Below are the code and all the weights of a small trained network. Each question names an input and a class and asks about switching units off, where a switched-off unit gives its printed mean instead of its output.

import numpy as np


def w(rows, s, z=0):
    codes = np.array(rows[::2]) - 128.0
    scale = np.full(codes.shape[1], s)
    scale[-1] = z or s
    return codes * scale


def f(y):
    return y / 2 * (1 + np.tanh(0.7978845608 * (y + 0.044715 * y**3)))


def log_softmax(a):
    a = a - a.max(-1, keepdims=True)
    return a - np.log(np.exp(a).sum(-1, keepdims=True))


def net(x, mask):
    res = np.array(x, float).reshape(1, 5) / 4 @ E
    y = f(res @ A[0][:, :-1].T + A[0][:, -1])
    res = res + np.where(mask, y, B[0][:, -1]) @ B[0][:, :-1]
    return log_softmax(res[-1] @ U[:, :-1].T + U[:, -1])


A, B = {}, {}
E = w([
[127,124,129,128],'x0',
[127,125,128,128],'x1',
[79,52,2,167],'x2',
[50,250,94,103],'x3',
[214,171,64,120],'x4',
],0.0085)
A[0] = w([
[82,73,117,135,126],'n0',
[89,185,114,111,49],'n1',
[204,153,89,99,109],'n2',
[77,174,132,174,81],'n3',
[56,201,103,192,16],'n4',
[141,121,198,103,128],'n5',
[109,111,98,155,107],'n6',
[130,115,111,175,137],'n7',
[151,78,149,82,68],'n8',
[143,85,143,112,31],'n9',
[47,100,201,123,89],'n10',
[86,93,102,175,123],'n11',
[99,77,41,120,216],'n12',
[138,118,64,169,176],'n13',
[190,58,119,149,18],'n14',
[155,88,141,135,46],'n15',
[168,148,162,93,184],'n16',
[131,136,155,129,72],'n17',
[135,157,171,215,238],'n18',
[158,72,161,185,19],'n19',
[127,105,105,148,170],'n20',
[100,170,104,106,33],'n21',
[142,108,141,205,201],'n22',
[161,131,91,61,34],'n23',
[167,75,157,94,183],'n24',
[78,135,94,65,38],'n25',
[141,180,134,73,134],'n26',
[157,154,164,84,229],'n27',
[96,160,112,125,62],'n28',
[177,84,129,122,4],'n29',
[70,176,191,51,108],'n30',
[166,132,182,108,151],'n31',
[193,161,83,143,106],'n32',
[128,195,89,127,88],'n33',
[176,153,98,133,154],'n34',
[126,10,204,165,112],'n35',
[160,137,157,98,228],'n36',
[119,121,123,105,104],'n37',
[83,153,114,74,55],'n38',
],0.014,0.0036)
B[0] = w([
[87,118,135,123,188],'n0',
[175,143,148,121,185],'n1',
[97,7,253,171,187],'n2',
[230,147,151,147,171],'n3',
[218,132,165,117,204],'n4',
[127,120,102,72,178],'n5',
[132,160,102,57,162],'n6',
[119,197,87,81,153],'n7',
[170,169,141,90,152],'n8',
[223,141,164,121,141],'n9',
[69,13,236,192,200],'n10',
[101,169,183,53,193],'n11',
[60,137,142,21,254],'n12',
[51,132,136,22,200],'n13',
[213,126,131,74,194],'n14',
[196,194,161,137,150],'n15',
[64,114,73,66,185],'n16',
[122,105,119,95,131],'n17',
[58,140,87,119,166],'n18',
[223,193,157,101,176],'n19',
[118,177,93,86,165],'n20',
[217,118,155,104,164],'n21',
[138,175,98,141,170],'n22',
[141,66,159,120,140],'n23',
[144,163,96,79,187],'n24',
[191,94,120,52,160],'n25',
[121,132,116,107,188],'n26',
[46,137,77,76,198],'n27',
[200,126,158,51,155],'n28',
[169,148,161,123,156],'n29',
[156,124,105,71,226],'n30',
[120,162,75,4,181],'n31',
[72,27,207,199,182],'n32',
[186,86,166,76,188],'n33',
[71,83,179,171,169],'n34',
[132,152,153,134,243],'n35',
[35,137,118,59,179],'n36',
[153,125,121,112,126],'n37',
[208,156,160,115,165],'n38',
],0.0057,0.0096)
U = w([
[255,144,159,67,80],'0',
[111,121,92,34,33],'1',
[151,102,131,80,255],'2',
[135,28,218,115,128],'3',
[142,122,131,82,226],'4',
[140,139,25,157,114],'5',
[202,127,143,241,68],'6',
],0.0099,0.0076)

Each question gives the input, the list of numbers given to net, and the class t.
The units are the neurons (one row each of A and B). Each row of codes is followed by its name. A weight is (code - 128) times the scale printed after its matrix; where a second scale follows, it is the last column's (A, B and U).
mask holds one flag per neuron, in row order. A switched-off neuron (its flag False) gives its mean, the last column of its row in B, instead of its output. The means were averaged over made-up inputs and are rounded, as every weight is.
A unit's drop is (log p(t) with every unit on - log p(t) with that unit switched off) / (log p(t) with every unit on - log p(t) with every unit switched off).
The circuit of an input: a set's keep is (log p(t) with only the set's units on - log p(t) with every unit switched off) / (log p(t) with every unit on - log p(t) with every unit switched off). Starting from the 12 units with the biggest drops (on a tie, the unit counted first), units are removed one at a time, each time the one whose removal leaves the highest keep (on an exact tie, the one counted first), for as long as the keep stays at least 0.8.
units of the circuit, in order: the units of the circuit, biggest drop first
unit that matters most: the unit with the biggest drop
k most important neurons: the k neurons with the biggest drops, biggest first
drop when u is switched off: that unit's drop, to one decimal
input [5,3,-4,5,6], class 3: 3 most important neurons -> [n2 n32 n34]
input [-2,2,-2,2,-7], class 3: units of the circuit, in order -> [n10]
input [-6,6,-4,-3,8], class 3: units of the circuit, in order -> [n2 n32]
input [-3,-4,7,-2,1], class 1: units of the circuit, in order -> [n12 n13]
input [-7,-4,7,-2,4], class 1: units of the circuit, in order -> [n12 n13]
input [2,7,6,-8,3], class 0: 2 most important neurons -> [n14 n19]
input [4,4,-4,2,8], class 3: units of the circuit, in order -> [n2 n32]
input [-6,2,7,-7,-6], class 0: units of the circuit, in order -> [n19 n14]
input [8,-8,-7,-7,-8], class 2: 2 most important neurons -> [n10 n31]
input [1,2,6,-2,3], class 1: 2 most important neurons -> [n12 n13]
input [3,6,5,7,8], class 3: units of the circuit, in order -> [n32 n2 n34]
input [2,-6,4,6,7], class 3: 3 most important neurons -> [n32 n2 n34]
input [-2,2,6,7,-5], class 0: 2 most important neurons -> [n4 n3]
input [-3,1,-6,-5,7], class 3: units of the circuit, in order -> [n2]
input [-1,0,7,7,-6], class 0: 2 most important neurons -> [n4 n3]
input [-1,-3,5,1,6], class 3: 2 most important neurons -> [n32 n2]
input [4,7,-1,7,8], class 3: drop when n38 is switched off -> 0.0
input [-4,-4,6,-3,8], class 3: drop when n34 is switched off -> 0.1
input [7,5,8,-3,-4], class 1: drop when n12 is switched off -> 0.2
input [-7,-3,-7,-4,7], class 1: unit that matters most -> n31
